Below is a small trained network, with its code and all its weights. Each question gives an input and a target symbol and asks what happens when units are switched off, that is, made to give their printed mean instead of their output.

import numpy as np


def w(rows, s, z=0):
    codes = np.array(rows[::2]) - 128.0
    scale = np.full(codes.shape[1], s)
    scale[-1] = z or s
    return codes * scale


def norm(h):
    return h / np.sqrt((h * h).mean(-1, keepdims=True) + 1e-5)


def softmax(a):
    e = np.exp(a - a.max(-1, keepdims=True))
    return e / e.sum(-1, keepdims=True)


def log_softmax(a):
    a = a - a.max(-1, keepdims=True)
    return a - np.log(np.exp(a).sum(-1, keepdims=True))


def net(x, mask):
    ids = ['βγδζηθξπφψω'.index(c) for c in x.split()]
    T = len(ids)
    res = E[ids] + P[:T]
    u = 0
    for l in range(2):
        r = norm(res)
        for j in range(3):
            rows = slice(2 * j, 2 * j + 2)
            q, k, v = (r @ M[l][rows].T for M in (Q, K, V))
            z = softmax(np.where(np.tri(T) > 0, q @ k.T / 2**0.5, -1e9)) @ v
            o = O[l][rows]
            res = res + np.where(mask[u + j], z, o[:, -1]) @ o[:, :-1]
        u += 3
    return log_softmax(norm(res)[-1] @ U[:, :-1].T + U[:, -1])


Q, K, V, O = {}, {}, {}, {}
E = w([
[115,183,238,124,116],'β',
[8,150,254,107,41],'γ',
[103,82,101,49,138],'δ',
[25,76,170,77,107],'ζ',
[122,103,130,96,205],'η',
[86,57,178,126,105],'θ',
[57,127,105,189,213],'ξ',
[177,76,208,133,170],'π',
[177,206,166,95,128],'φ',
[104,49,149,46,132],'ψ',
[23,50,216,142,236],'ω',
],0.0046)
P = w([
[170,168,95,151,107],'0',
[122,49,201,49,210],'1',
[111,216,57,81,137],'2',
[124,77,215,74,222],'3',
[105,179,56,103,134],'4',
[122,95,219,79,230],'5',
[106,194,58,109,140],'6',
[119,110,226,85,255],'7',
[103,200,50,116,139],'8',
],0.006)
Q[0] = w([
[66,71,3,144,156],'0.h1',
[132,205,125,127,132],'0.h1',
[61,21,120,127,148],'0.h2',
[142,127,163,146,210],'0.h2',
[125,133,189,14,122],'0.h3',
[53,27,95,80,129],'0.h3',
],0.0063)
K[0] = w([
[116,241,10,254,149],'0.h1',
[90,86,136,170,150],'0.h1',
[89,109,204,56,215],'0.h2',
[125,95,165,66,106],'0.h2',
[170,57,218,14,164],'0.h3',
[23,39,111,132,160],'0.h3',
],0.0056)
V[0] = w([
[151,84,41,224,129],'0.h1',
[181,167,72,143,44],'0.h1',
[119,144,40,169,140],'0.h2',
[154,51,195,76,198],'0.h2',
[253,50,212,12,21],'0.h3',
[46,82,113,131,87],'0.h3',
],0.003)
O[0] = w([
[112,147,198,103,54,39],'0.h1',
[139,180,176,230,75,53],'0.h1',
[177,73,161,204,148,65],'0.h2',
[46,238,129,156,134,253],'0.h2',
[90,154,88,243,193,195],'0.h3',
[253,124,144,104,138,131],'0.h3',
],0.0028,0.0027)
Q[1] = w([
[116,181,104,104,180],'1.h1',
[60,205,22,88,96],'1.h1',
[113,203,101,99,70],'1.h2',
[191,2,234,142,148],'1.h2',
[223,49,216,101,152],'1.h3',
[85,192,72,51,122],'1.h3',
],0.0081)
K[1] = w([
[186,93,150,143,149],'1.h1',
[211,120,75,229,16],'1.h1',
[189,172,88,164,64],'1.h2',
[34,150,174,50,255],'1.h2',
[72,129,205,11,229],'1.h3',
[223,85,118,171,60],'1.h3',
],0.0078)
V[1] = w([
[182,44,62,101,209],'1.h1',
[110,211,171,102,182],'1.h1',
[213,105,199,150,44],'1.h2',
[63,122,158,254,143],'1.h2',
[60,100,74,113,85],'1.h3',
[28,141,102,55,70],'1.h3',
],0.0065)
O[1] = w([
[246,123,114,215,206,184],'1.h1',
[166,163,170,101,59,219],'1.h1',
[185,55,247,81,207,3],'1.h2',
[5,88,147,254,226,149],'1.h2',
[72,81,61,40,195,89],'1.h3',
[49,107,98,7,136,92],'1.h3',
],0.0056,0.0029)
U = w([
[42,111,196,126,30,141],'β',
[30,65,112,75,71,141],'γ',
[201,154,48,141,224,4],'δ',
[150,43,88,24,151,174],'ζ',
[223,224,72,170,35,136],'η',
[68,44,195,172,207,49],'θ',
[226,61,202,153,183,140],'ξ',
[99,88,133,176,112,250],'π',
[125,198,196,122,58,115],'φ',
[35,146,1,224,142,125],'ψ',
[122,182,18,77,44,51],'ω',
],0.0073,0.0025)

Each question gives the input, a string of symbols that net reads in full, and the target symbol t.
The units are the heads (2 rows each of Q, K, V and O). Each row of codes is followed by its name. A weight is (code - 128) times the scale printed after its matrix; where a second scale follows, it is the last column's (O and U).
mask holds one flag per head, layer by layer. A switched-off head (its flag False) gives its mean, the last column of its rows in O, instead of its output. The means were averaged over made-up inputs and are rounded, as every weight is.
A unit's drop is (log p(t) with every unit on - log p(t) with that unit switched off) / (log p(t) with every unit on - log p(t) with every unit switched off).
The circuit of an input: a set's keep is (log p(t) with only the set's units on - log p(t) with every unit switched off) / (log p(t) with every unit on - log p(t) with every unit switched off). Starting from all 6 units, units are removed one at a time, each time the one whose removal leaves the highest keep (on an exact tie, the one counted first), for as long as the keep stays at least 0.8.
circuit, biggest first: the units of the circuit, biggest drop first
most important unit: the unit with the biggest drop
heads that matter: for each layer, one digit per head in row order, 1 if its drop is at least 0.15 and else 0, layers parted by /
input ψ ξ ψ ψ β ψ β, target ψ: circuit, biggest first -> 0.h3, 1.h2, 0.h1
input η ψ ξ ξ η ψ ψ ψ ω, target η: most important unit -> 0.h2
input ψ β ψ η ξ ζ π ψ φ, target ψ: circuit, biggest first -> 0.h3, 0.h1, 1.h2
input β β ξ φ ζ φ θ, target β: circuit, biggest first -> 1.h1, 1.h2
input δ ζ η ζ η ψ φ ψ ξ, target δ: circuit, biggest first -> 0.h2, 1.h2, 1.h1, 0.h1
input ω ψ ψ ξ γ φ ξ, target ω: circuit, biggest first -> 1.h2, 0.h3, 1.h3
input θ ψ η ξ ξ β δ φ, target η: circuit, biggest first -> 1.h2, 1.h1
input ζ π ω π ω ξ ζ, target ζ: heads that matter -> 011 / 010
input ξ β η ξ θ ω η, target ξ: circuit, biggest first -> 0.h2, 0.h3, 1.h2, 0.h1
input η ξ ψ, target η: heads that matter -> 011 / 001
input ζ η β γ β ψ ψ, target ζ: circuit, biggest first -> 0.h2, 1.h2, 0.h3, 1.h3
input δ ω ζ ξ η γ ζ, target δ: circuit, biggest first -> 0.h2, 1.h1
input φ ζ ζ ξ θ ψ ψ, target φ: heads that matter -> 110 / 111
input φ ξ η β ξ φ φ φ η, target φ: most important unit -> 1.h1
input ζ ψ π δ ω γ ξ, target ζ: circuit, biggest first -> 1.h2, 0.h2, 0.h3, 1.h3
input γ ψ φ ω ω, target γ: heads that matter -> 000 / 100
input ω δ ξ ξ ψ γ ζ η β, target ω: circuit, biggest first -> 1.h2, 1.h3, 0.h3
input δ ξ ξ ψ ω, target δ: heads that matter -> 010 / 110
input θ ξ ξ ξ, target ψ: heads that matter -> 000 / 010
input φ ξ ω ψ η ζ φ, target φ: most important unit -> 1.h1
input δ ξ β, target δ: heads that matter -> 111 / 100
input δ η ω γ ψ ψ ζ ω η, target δ: circuit, biggest first -> 0.h2, 1.h1, 1.h2, 0.h1
input ψ δ δ, target ψ: heads that matter -> 101 / 010
